Here is a tiny trained network, its code and every weight. The questions are about switching its units off for an input and a class, where a switched-off unit gives its printed mean instead of its output.

import numpy as np


def w(rows, s, z=0):
    codes = np.array(rows[::2]) - 128.0
    scale = np.full(codes.shape[1], s)
    scale[-1] = z or s
    return codes * scale


def f(y):
    return y / 2 * (1 + np.tanh(0.7978845608 * (y + 0.044715 * y**3)))


def log_softmax(a):
    a = a - a.max(-1, keepdims=True)
    return a - np.log(np.exp(a).sum(-1, keepdims=True))


def net(x, mask):
    res = np.array(x, float).reshape(1, 2) / 4 @ E
    y = f(res @ A[0][:, :-1].T + A[0][:, -1])
    res = res + np.where(mask, y, B[0][:, -1]) @ B[0][:, :-1]
    return log_softmax(res[-1] @ U[:, :-1].T + U[:, -1])


A, B = {}, {}
E = w([
[44,187,214,29,49,191,221,2],'x0',
[213,147,213,102,159,227,234,238],'x1',
],0.0083)
A[0] = w([
[174,109,99,155,169,48,140,172,89],'n0',
[107,177,112,198,49,86,63,71,39],'n1',
[206,114,126,168,130,154,25,149,89],'n2',
[82,99,82,170,97,38,47,88,146],'n3',
[203,155,140,101,186,170,214,209,110],'n4',
[109,63,83,126,117,99,76,18,14],'n5',
[171,101,146,104,123,189,181,150,41],'n6',
[134,99,147,230,180,98,85,195,205],'n7',
[151,82,188,147,199,192,198,209,249],'n8',
[193,140,64,145,110,94,100,171,53],'n9',
[178,111,125,155,176,106,75,165,46],'n10',
[191,25,59,136,168,114,104,206,177],'n11',
[81,90,77,147,154,87,137,67,230],'n12',
[62,254,224,50,61,138,180,42,255],'n13',
[85,150,167,104,65,152,165,55,45],'n14',
[188,149,146,134,179,200,166,154,33],'n15',
[54,117,79,161,122,89,120,67,115],'n16',
],0.0079,0.0066)
B[0] = w([
[157,137,165,108,119,91,147,92,165],'n0',
[167,199,131,156,75,158,132,110,159],'n1',
[166,153,168,89,135,117,172,115,164],'n2',
[105,133,113,162,90,166,126,148,201],'n3',
[115,140,98,167,74,156,95,132,204],'n4',
[223,202,132,164,66,143,96,108,164],'n5',
[238,218,154,168,88,158,119,75,153],'n6',
[107,75,141,120,143,90,150,109,206],'n7',
[72,102,96,166,97,147,116,145,232],'n8',
[198,175,158,113,99,100,133,99,153],'n9',
[235,198,180,109,101,107,151,75,157],'n10',
[104,116,127,108,138,90,171,114,212],'n11',
[88,111,83,118,105,160,88,152,183],'n12',
[98,94,131,119,142,77,154,132,254],'n13',
[184,167,179,101,156,90,186,57,168],'n14',
[200,248,175,170,60,182,93,103,160],'n15',
[107,147,130,158,83,139,114,138,171],'n16',
],0.015,0.016)
U = w([
[144,132,187,78,125,46,185,93,100],'0',
[137,165,112,180,82,201,95,134,97],'1',
[46,4,36,107,149,108,129,213,245],'2',
[169,149,157,58,193,162,88,138,87],'3',
[188,148,138,88,206,163,112,139,93],'4',
[184,142,160,85,185,176,81,145,83],'5',
[174,165,141,61,184,171,109,165,92],'6',
[176,156,132,69,194,160,121,153,89],'7',
],0.02,0.012)

Each question gives the input, the list of numbers given to net, and the class t.
The units are the neurons (one row each of A and B). Each row of codes is followed by its name. A weight is (code - 128) times the scale printed after its matrix; where a second scale follows, it is the last column's (A, B and U).
mask holds one flag per neuron, in row order. A switched-off neuron (its flag False) gives its mean, the last column of its row in B, instead of its output. The means were averaged over made-up inputs and are rounded, as every weight is.
A unit's drop is (log p(t) with every unit on - log p(t) with that unit switched off) / (log p(t) with every unit on - log p(t) with every unit switched off).
most important unit: the unit with the biggest drop
k most important neurons: the k neurons with the biggest drops, biggest first
drop of u: that unit's drop, to one decimal
input [-5,5], class 0: most important unit : n11
input [5,-6], class 1: 3 most important neurons : (n12, n5, n11)
input [-8,8], class 0: 4 most important neurons : (n11, n7, n0, n2)
input [-3,3], class 2: 2 most important neurons : (n14, n8)
input [6,7], class 1: 3 most important neurons : (n4, n8, n15)
input [0,-3], class 2: 3 most important neurons : (n15, n6, n10)
input [4,5], class 1: 2 most important neurons : (n11, n7)
input [2,-3], class 2: 2 most important neurons : (n15, n6)
input [-4,1], class 0: 2 most important neurons : (n10, n12)
input [-4,0], class 0: drop of n10 : 0.2
input [-7,-7], class 0: drop of n7 : 1.3
input [-5,-5], class 0: drop of n0 : 0.3
